In the rows, 128 means zero.
Each row of numbers belongs to one of the nodes below and depends on some of the facts about them. Some rows are named. Which node is each other row?

Facts:
Q_115 (flizem e) (budus i) (fetra Q_90) (ragrom Q_723, Q_44)
Q_160 (flizem f) (budus j) (ragrom Q_731)
Q_936 (flizem c) (budus h)
Q_300 (flizem a) (budus k)
Q_992 (flizem d) (budus h)
Q_706 (flizem a) (budus j) (fetra Q_759, Q_704) (ragrom Q_744)
Q_389 (flizem c) (budus j) (ragrom Q_20)
Q_578 (flizem e) (budus k) (ragrom Q_302)
Q_776 (flizem d) (budus j)
Q_110 (flizem f) (budus j) (ragrom Q_817)
Q_435 (budus j)
Q_670 (flizem g) (budus k) (ragrom Q_619)
Q_929 (flizem d) (budus j)
Q_216 (flizem c) (budus i) (ragrom Q_650, Q_564)
Q_708 (budus k) (fetra Q_81, Q_549, Q_113)
Q_723 (flizem f) (budus j) (fetra Q_302)
Q_165 (budus h)
Q_460 (flizem d) (budus h) (fetra Q_113)
Q_727 (flizem c) (budus h)
Q_728 (flizem g) (budus k)
Q_901 (flizem b) (budus j)
Q_702 (flizem f) (budus k)
Q_451 (flizem d) (budus k) (fetra Q_262, Q_282)
Q_970 (flizem b) (budus h) (fetra Q_549)
Q_88 (flizem f) (budus k) (ragrom Q_822)
Q_764 (flizem b) (budus h) (fetra Q_3, Q_776) (ragrom Q_223)
Q_731 (flizem b) (budus i)
Q_915 (budus k)
Q_862 (flizem g) (budus i) (fetra Q_708, Q_282)
Q_367 (budus j) (ragrom Q_936, Q_985)
Q_411 (budus j)
Q_898 (flizem a) (budus i) (ragrom Q_905, Q_165)
Q_742 (flizem g) (budus h)
Q_744 (budus i)
Q_855 (flizem a) (budus j)
Q_193 (flizem b) (budus i)
Q_282 (flizem f) (budus i) (fetra Q_90) (ragrom Q_13)
Q_527 (budus i)
Q_67 (flizem g) (budus i)
Q_213 (flizem a) (budus i)
Q_219 (flizem d) (budus k)
Q_564 (flizem c) (budus k) (fetra Q_90)
Q_740 (budus i) (fetra Q_708)
Q_477 (flizem a) (budus k) (fetra Q_113, Q_989) (ragrom Q_905)
Q_739 (flizem a) (budus h) (ragrom Q_705)
Q_817 (flizem b) (budus h)
Q_763 (flizem b) (budus k)
Q_279 (flizem c) (budus j) (ragrom Q_937)
Q_223 (flizem b) (budus k)
Q_269 (flizem b) (budus k) (ragrom Q_856)
Q_576 (flizem g) (budus j) (ragrom Q_500, Q_39)
Q_179 (flizem g) (budus h)
Q_883 (budus h)
Q_199 (flizem a) (budus j) (ragrom Q_849)
Q_302 (flizem c) (budus h) (fetra Q_549)
Q_677 (budus k) (fetra Q_477, Q_564)
Q_822 (budus j)
Q_996 (budus j) (ragrom Q_223, Q_527, Q_148)
Q_952 (flizem f) (budus j) (fetra Q_3) (ragrom Q_709)
Q_175 (flizem e) (budus h)
Q_12 (flizem b) (budus h) (fetra Q_411, Q_639)
Q_39 (budus j)
Q_619 (flizem b) (budus i)
Q_360 (flizem d) (budus i) (ragrom Q_970, Q_13)
Q_3 (flizem g) (budus j) (fetra Q_113)
Q_113 (flizem g) (budus j)
Q_650 (flizem b) (budus h)
Q_470 (flizem c) (budus i) (ragrom Q_39)
Q_907 (flizem c) (budus k)
Q_821 (flizem g) (budus j)
Q_985 (flizem a) (budus h)
Q_704 (budus j)
Q_511 (budus k) (ragrom Q_20)
Q_44 (flizem f) (budus k)
Q_787 (flizem b) (budus j) (fetra Q_3, Q_989)
Q_759 (flizem f) (budus i) (fetra Q_411)
Q_185 (flizem e) (budus j)
Q_500 (flizem c) (budus j) (fetra Q_776)
Q_905 (flizem d) (budus j)
Q_885 (flizem b) (budus k)
Q_271 (flizem a) (budus h)
Q_705 (flizem c) (budus i)
Q_90 (flizem a) (budus h)
Q_81 (flizem a) (budus i)
Q_856 (flizem g) (budus i)
Q_689 (budus h)
Q_86 (flizem a) (budus k)
Q_849 (budus j)
Q_262 (flizem e) (budus i)
Q_639 (budus j) (fetra Q_549, Q_90)
Q_194 (flizem e) (budus j) (ragrom Q_763, Q_185, Q_3)
Q_293 (flizem g) (budus i)
Q_148 (budus j)
Q_545 (budus k) (ragrom Q_822, Q_20)
Q_888 (budus k) (ragrom Q_12)
Q_13 (flizem a) (budus j)
Q_937 (budus h) (fetra Q_113)
Q_827 (flizem b) (budus j) (ragrom Q_67, Q_179)
Q_153 (flizem c) (budus h) (ragrom Q_723)
Q_369 (flizem c) (budus k) (ragrom Q_300)
Q_989 (flizem a) (budus j) (fetra Q_282)
Q_694 (flizem f) (budus k) (ragrom Q_727)
Q_426 (flizem a) (budus k) (ragrom Q_549)
Q_993 (budus h) (ragrom Q_213)
Q_981 (flizem f) (budus j)
Q_162 (flizem c) (budus i) (ragrom Q_689, Q_744)
Q_503 (flizem g) (budus k) (ragrom Q_901, Q_262, Q_885)
Q_20 (flizem d) (budus j)
Q_836 (flizem b) (budus h)
Q_738 (flizem c) (budus j)
Q_335 (flizem a) (budus j) (fetra Q_677, Q_708)
Q_709 (flizem c) (budus j) (fetra Q_282)
Q_554 (flizem b) (budus k)
Q_549 (flizem d) (budus h) (fetra Q_113)
Q_621 (flizem a) (budus h) (ragrom Q_821)
Q_402 (flizem b) (budus j) (ragrom Q_744, Q_817)
Q_932 (budus i)
Q_368 (flizem a) (budus i)

Known rows:
[141 129 128 127 140 107 126 126 126 123 121 123 118 131 114 119 131 130
 120 128 135 145 134 111 131 104 143 137 129 121 148 127 125 140 128 122
 138 147 114 134 112 124] : Q_932
[118 130 129 145 118 125  88 129 122 124 130 115 116 122 130 112  47 124
 132 138 122 141 140  78 116 123 127 112 135 143 171 132 120 127 157 132
 150 145 120  97 122 108] : Q_985
[ 87 114 124 145 153 145 135 107 121 118 233 169 204 128  90 140 162  87
 116 126  92 106  94 141 177 114 105  94 104 202   7 120 120 116 118 142
  95  84  76 168 139 151] : Q_511
[152 104 129 112 132 105 167 121 120 133 112 119 106 121 127 129 146 136
 114 132 115 111 121 112 113 143 136 159 127 118 150 133 125 141 108 118
 155 146 115 146 114 134] : Q_500
[138 154 124 111  85 156 142 129 165 133 119 143 144 138 132 131 158 117
 138 126 148 159  86 198 118 155 135 139 131  92  90 121 126  81 104 107
 119  94 141 120 138 142] : Q_576
[159 123 130 130 115 109 124 126 120 133 113 131 115 137 109 134 135 126
 137 135 142 141 159 107 153 117 143 149 131 112 148 142 124 134 117 120
 146 146 115 146 120 138] : Q_776
[124 125 128 119 131 124 110 134 147 125 142 121 117 130 134 130  66 142
 132 127 126 126 152 137 125 133 137 113 126 140 158 132 121 139 150 120
 148 141 110 113 137 101] : Q_936
[120 148 121 114  97 148 129 123 152 124 114 134 145 134 133 115 136 113
 130 122 138 162  57 186  88 133 132 134 131 101  89 113 130  80 116 117
 111  97 138 108 126 127] : Q_470
[134 125 137 130 141 140 124 145 142 127 160 138 147 133 125 154 188 178
 132 124 149 106 181 164 177 109 121  95 117 163 136 114 135 172 139 137
 126 139 154 158 165 111] : Q_728
[127 169 120 102 217  88 158 171 121 126 145 136 107 157 147 148 130 107
 122 108 147 149 187  98 169 122 132 162 136  79 140 133 146 135 155 147
 140 130  72 117 144 148] : Q_744
[108 203 115  99 188 127 170 179 136 132 157 155 128 162 168 148 146  72
 124 109 148 167 137 132 154 167 115 166 142  48  88 122 147  79 145 147
 130  79  81  91 160 175] : Q_402
[137 129 130 125 117 129  87 137 135 131 124 126 120 134 125 135  64 129
 159 131 137 130 191 124 142 126 137 113 127 137 150 153 124 149 146 126
 145 141 112 126 139 118] : Q_992
[141 129 129 155 102 115 123 118 110 125 106 121 110 123 119 104 112 123
 110 140 133 154 104  72 117 111 132 139 139 115 170 116 120 114 128 121
 143 148 140 113 100 125] : Q_13
[126 142 131 127 129 130 101 139 137 127 140 118 124 126 133 126  72 131
 135 133 125 134 165 109 130 139 132 108 133 141 170 132 119 140 150 126
 158 144 117 108 134 114] : Q_836
[120 167 135 141 134 115 197 118 152 145 111 117 124 103 122 156 149 143
 119 133 115 117 143 134 177 123 146 153 138 103 168 137 114 184 116 106
 130 123 115 163 136 123] : Q_113
[115 118 141 118 169 134 204 107  71 133  92 134 113 106 130 128 143 150
 120 130 108  41 152  99 127 144 116 107 116 164 158 134 138 194 119 147
 107 108 171 159 163 126] : Q_708
[152 116 127 122 134 103 135 122 112 125 120 134 106 138 114 115 128 123
 113 133 139 135 128 100 128 125 142 142 127 116 152 126 123 125 119 117
 149 143 114 129 118 132] : Q_411
[117 132 129 145 120 124  90 130 119 124 130 115 116 123 130 113  43 124
 132 136 122 139 148  75 117 124 126 112 136 145 170 133 120 133 157 133
 150 144 114 103 121 109] : Q_271

Name these rows:
No name comes twice in this set of rows, the named rows included.
[132 115 136 146 129 138  99 136 117 127 142 136 140 134 118 146 170 165
 143 125 150 111 186 139 175  93 117  98 120 161 139 129 138 164 143 144
 113 142 154 154 155 119] => Q_219
[143 127 128 150 120 106 129 120 111 125 121 126 108 126 117 111 117 119
 109 139 128 152 114  60 130 111 133 143 137 116 168 118 120 120 130 126
 147 148 126 122 102 131] => Q_855
[ 49 136 131 182  84 169 141 105 111 140  97 104 165  78 152 135 154 156
 132 131  98  80  53 151 101 118  88 135 138 138 102 133 138 145 124 154
  77  89 165 144 137 127] => Q_477
[159 120 130 135 100 120 115 123 127 132 101 128 113 135 112 126 136 130
 139 134 148 147 148 120 142 115 143 139 132 110 148 138 124 128 118 113
 136 142 136 136 119 134] => Q_905
[145 120 128 127 135 104 150 127 139 127 132 130 111 132 118 128 135 134
 108 131 133 139 126 117 142 121 143 143 128 114 151 120 121 133 124 113
 146 145 113 135 117 124] => Q_738
[182 104 132  78 144 113 163 134 116 134 112 114 128 127 125 139 170 147
 143 126 113  99 166 126 106 159 137 171 122 128 128 148 137 160  95 131
 180 158 103 171 119 150] => Q_862
[158 114 128 136 161  94 157 106 112 128 199 156 158 133  63 141 137  72
 121 140  90 129 165  68 204 114 141 139 115 165  74 150 103 144  97 118
 151 134  37 187 104 166] => Q_20
[115 166 127 115 170 122 114 162 139 129 155 126 117 140 151 139  71 119
 136 123 133 138 190 103 150 148 127 119 136 119 166 135 130 140 164 141
 160 133  92  99 150 126] => Q_817
[117 131 126 121 152 116  99 144 134 127 140 122 109 137 138 134  59 126
 136 124 129 131 171 116 138 133 133 118 129 131 158 141 127 138 157 130
 145 138  97 109 143 112] => Q_689
[121 158 140 116 144 139 205 105 105 148  56 116  99  90 136 136  48 118
 157 134  87  67 184  97 132 166 133 114 134 131 178 171 121 199 122 124
 107  98 154 140 150 125] => Q_549
[149  72 136 128 124 132  99 138 102 134 134 119 139 122 126 153 197 178
 156 123 127  75 192 129 142 118 105 135 116 171 112 152 146 173 122 157
 136 162 142 177 137 137] => Q_451
[163 125 137  67 172 139 192 119  97 128  88 143  83 129 140 108  52 106
 138 129 104  80 172  94  87 200 135  90 117 145 162 136 127 148 123 123
 139 108 165 103 147 123] => Q_302
[153 142 139  90 151 145 165 123  99 131  94 128  99 119 140 113  66 113
 141 134 102  94 176  75 102 190 129  94 125 144 175 136 124 150 126 127
 145 120 174 105 139 127] => Q_970
[121 138 120 130  92 142 124 120 141 127 111 139 132 136 132 117 133 105
 126 130 142 159  61 164 101 135 132 141 133  93  92 120 126  72 113 114
 110  97 138 105 123 139] => Q_996
[149 129 135  99 136 137 126 132 115 130 117 117 112 122 139 121  76 124
 142 133 108 106 171  91 100 174 128 114 128 145 162 141 126 145 132 132
 164 140 138 115 131 126] => Q_12

The same nodes again, as new rows of numbers:
Known rows:
[116 121 130 118 112 119 129 140 178 149 131 139 120] : Q_885
[107 118 119 116 140 138 108 128 146 139 128 135 107] : Q_185
[132 136  98 132 160 125 154 139  83 110 111 129 158] : Q_952
[153 115 115 122 151 139 119 134 163 133 143 170 128] : Q_3
[157 154 121 151 120  95 174 132  78 108 126 132 168] : Q_764
[126 130 138 140 102 106 131 119 174 122 149 141 125] : Q_992
[121 137  94 126 148 150 147 136  67 120  97 130 137] : Q_199
[134 126 134 140  92 131 128 116 147 135 136 149 110] : Q_271
[124 140 107 130 126 112 164 152 110 124 108 125 159] : Q_269
[139 136 161 139  92 130 119 114 166 131 156 131 111] : Q_970
[141 127 137 142 112 160 113 118 184 122 164 154 110] : Q_549
[132 135 156 115 143 130  97 109 111 135 137 123 110] : Q_731
[112 117 127 120 111 125 129 139 180 140 128 143 118] : Q_915
[170 111 105 128 142  61 161 140  76 125  85  30 206] : Q_706
[139 151 127 126 158 133 129 119  36 120 112 107 140] : Q_216
[142 121 154 130 136 131 103 101 128 115 150 109 114] : Q_862
[117 130 108 140 122 138 153 155 128 116 124 124 156] : Q_88
[122 125 134 119 140 170  91 102 102 138 130 136  90] : Q_81

Name these rows:
No name comes twice in this set of rows, the named rows included.
[123 126 137 118 150 137  95 107 113 134 137 121 104] => Q_262
[180 120 128 118 147  15 166 147  85 132  86  10 231] => Q_402
[147 159 113 148 113 105 173 131  67 111 115 128 156] => Q_153
[114 121 144 121 128 160  99 131 157 145 144 134 113] => Q_822
[158 129 132 140 110 126 131 120 168 132 153 159 124] => Q_937
[122 147 105 125 147 125 162 140  74  94 100 122 152] => Q_576
[131 101 117 141 132 138 119 115 132 133 140 142 112] => Q_989
[184 128 134 122 158  49 143 127  45 125  95  23 204] => Q_162
[118 123 132 115 128 129 120 126 155 124 126 127 118] => Q_821
[126 145 119 122 147 124 144 139  78 122 108 113 153] => Q_827
[169 110 154 115 144  53 113 114 118 136 117  40 171] => Q_744
[118 112 123 123 131 167 103 120 140 143 131 138  97] => Q_335

